Below is a small trained network, with its code and all its weights. Each question gives an input and a class and asks what happens when units are switched off, that is, made to give their printed mean instead of their output.

import numpy as np


def w(rows, s, z=0):
    codes = np.array(rows[::2]) - 128.0
    scale = np.full(codes.shape[1], s)
    scale[-1] = z or s
    return codes * scale


def f(y):
    return y / 2 * (1 + np.tanh(0.7978845608 * (y + 0.044715 * y**3)))


def log_softmax(a):
    a = a - a.max(-1, keepdims=True)
    return a - np.log(np.exp(a).sum(-1, keepdims=True))


def net(x, mask):
    res = np.array(x, float).reshape(1, 4) / 4 @ E
    y = f(res @ A[0][:, :-1].T + A[0][:, -1])
    res = res + np.where(mask, y, B[0][:, -1]) @ B[0][:, :-1]
    return log_softmax(res[-1] @ U[:, :-1].T + U[:, -1])


A, B = {}, {}
E = w([
[128,127,130],'x0',
[21,62,27],'x1',
[202,71,58],'x2',
[84,253,2],'x3',
],0.0073)
A[0] = w([
[157,119,101,95],'neuron 0',
[117,169,100,22],'neuron 1',
[154,95,115,219],'neuron 2',
[148,188,87,13],'neuron 3',
[54,138,171,46],'neuron 4',
[205,88,69,221],'neuron 5',
[29,160,192,164],'neuron 6',
[57,69,125,118],'neuron 7',
[160,98,43,252],'neuron 8',
[80,191,185,158],'neuron 9',
[155,152,144,218],'neuron 10',
[94,99,84,176],'neuron 11',
[222,221,202,141],'neuron 12',
[121,74,164,79],'neuron 13',
[52,171,186,83],'neuron 14',
[43,158,182,125],'neuron 15',
[163,135,176,50],'neuron 16',
[113,145,149,209],'neuron 17',
[197,191,168,49],'neuron 18',
[151,61,195,188],'neuron 19',
[100,99,146,176],'neuron 20',
[126,194,48,243],'neuron 21',
[84,248,2,76],'neuron 22',
[180,157,161,32],'neuron 23',
[200,91,62,154],'neuron 24',
[166,139,120,45],'neuron 25',
[163,169,172,24],'neuron 26',
[77,84,114,97],'neuron 27',
[186,172,159,71],'neuron 28',
[93,72,76,136],'neuron 29',
[163,179,56,72],'neuron 30',
[82,95,100,52],'neuron 31',
[141,157,62,220],'neuron 32',
[44,87,70,136],'neuron 33',
[215,140,107,125],'neuron 34',
],0.012,0.0033)
B[0] = w([
[53,135,154,131],'neuron 0',
[175,179,136,142],'neuron 1',
[143,61,187,149],'neuron 2',
[148,213,169,153],'neuron 3',
[105,69,118,140],'neuron 4',
[93,26,191,173],'neuron 5',
[139,6,143,174],'neuron 6',
[195,207,55,153],'neuron 7',
[106,21,156,184],'neuron 8',
[100,15,144,172],'neuron 9',
[92,76,86,157],'neuron 10',
[166,89,92,161],'neuron 11',
[165,64,38,225],'neuron 12',
[196,255,188,150],'neuron 13',
[69,66,196,159],'neuron 14',
[96,17,136,161],'neuron 15',
[175,95,103,154],'neuron 16',
[148,98,166,147],'neuron 17',
[156,108,35,174],'neuron 18',
[208,138,197,195],'neuron 19',
[187,143,100,141],'neuron 20',
[170,76,217,214],'neuron 21',
[219,120,155,252],'neuron 22',
[140,97,71,152],'neuron 23',
[47,52,187,165],'neuron 24',
[70,118,84,128],'neuron 25',
[183,135,54,153],'neuron 26',
[177,190,61,144],'neuron 27',
[148,88,41,162],'neuron 28',
[181,93,66,164],'neuron 29',
[159,127,190,172],'neuron 30',
[167,170,33,143],'neuron 31',
[144,94,169,182],'neuron 32',
[179,89,85,183],'neuron 33',
[81,64,82,157],'neuron 34',
],0.0061,0.013)
U = w([
[205,123,22,179],'0',
[101,47,191,123],'1',
[254,175,226,147],'2',
[184,107,146,218],'3',
[126,163,144,148],'4',
[7,170,142,2],'5',
[201,238,87,2],'6',
[61,192,110,2],'7',
],0.0092,0.0045)

Each question gives the input, the list of numbers given to net, and the class t.
The units are the neurons (one row each of A and B). Each row of codes is followed by its name. A weight is (code - 128) times the scale printed after its matrix; where a second scale follows, it is the last column's (A, B and U).
mask holds one flag per neuron, in row order. A switched-off neuron (its flag False) gives its mean, the last column of its row in B, instead of its output. The means were averaged over made-up inputs and are rounded, as every weight is.
A unit's drop is (log p(t) with every unit on - log p(t) with that unit switched off) / (log p(t) with every unit on - log p(t) with every unit switched off).
The circuit of an input: a set's keep is (log p(t) with only the set's units on - log p(t) with every unit switched off) / (log p(t) with every unit on - log p(t) with every unit switched off). Starting from the 12 units with the biggest drops (on a tie, the unit counted first), units are removed one at a time, each time the one whose removal leaves the highest keep (on an exact tie, the one counted first), for as long as the keep stays at least 0.8.
circuit, biggest first: the units of the circuit, biggest drop first
unit that matters most: the unit with the biggest drop
k most important neurons: the k neurons with the biggest drops, biggest first
drop of u: that unit's drop, to one decimal
input [-7,-2,-4,7], class 2: circuit, biggest first	[neuron 22; neuron 21]
input [-2,0,-7,8], class 2: circuit, biggest first	[neuron 22]
input [4,7,-7,-4], class 0: circuit, biggest first	[neuron 7; neuron 27]
input [-6,6,7,6], class 1: circuit, biggest first	[neuron 8; neuron 24]
input [-3,4,7,2], class 1: circuit, biggest first	[neuron 24; neuron 5]
input [2,-5,-6,5], class 1: circuit, biggest first	[neuron 9; neuron 14]
input [-7,6,5,4], class 3: 4 most important neurons	[neuron 21; neuron 12; neuron 8; neuron 24]
input [2,5,8,1], class 1: 3 most important neurons	[neuron 24; neuron 5; neuron 8]
input [4,8,6,-7], class 0: 3 most important neurons	[neuron 7; neuron 29; neuron 27]
input [-6,-1,4,-8], class 2: 2 most important neurons	[neuron 19; neuron 13]
input [0,2,-2,-1], class 4: drop of neuron 12	0.2
input [-2,-6,8,1], class 1: drop of neuron 24	0.3
input [-4,-4,-8,1], class 1: drop of neuron 14	0.1
input [0,2,4,4], class 1: unit that matters most	neuron 8
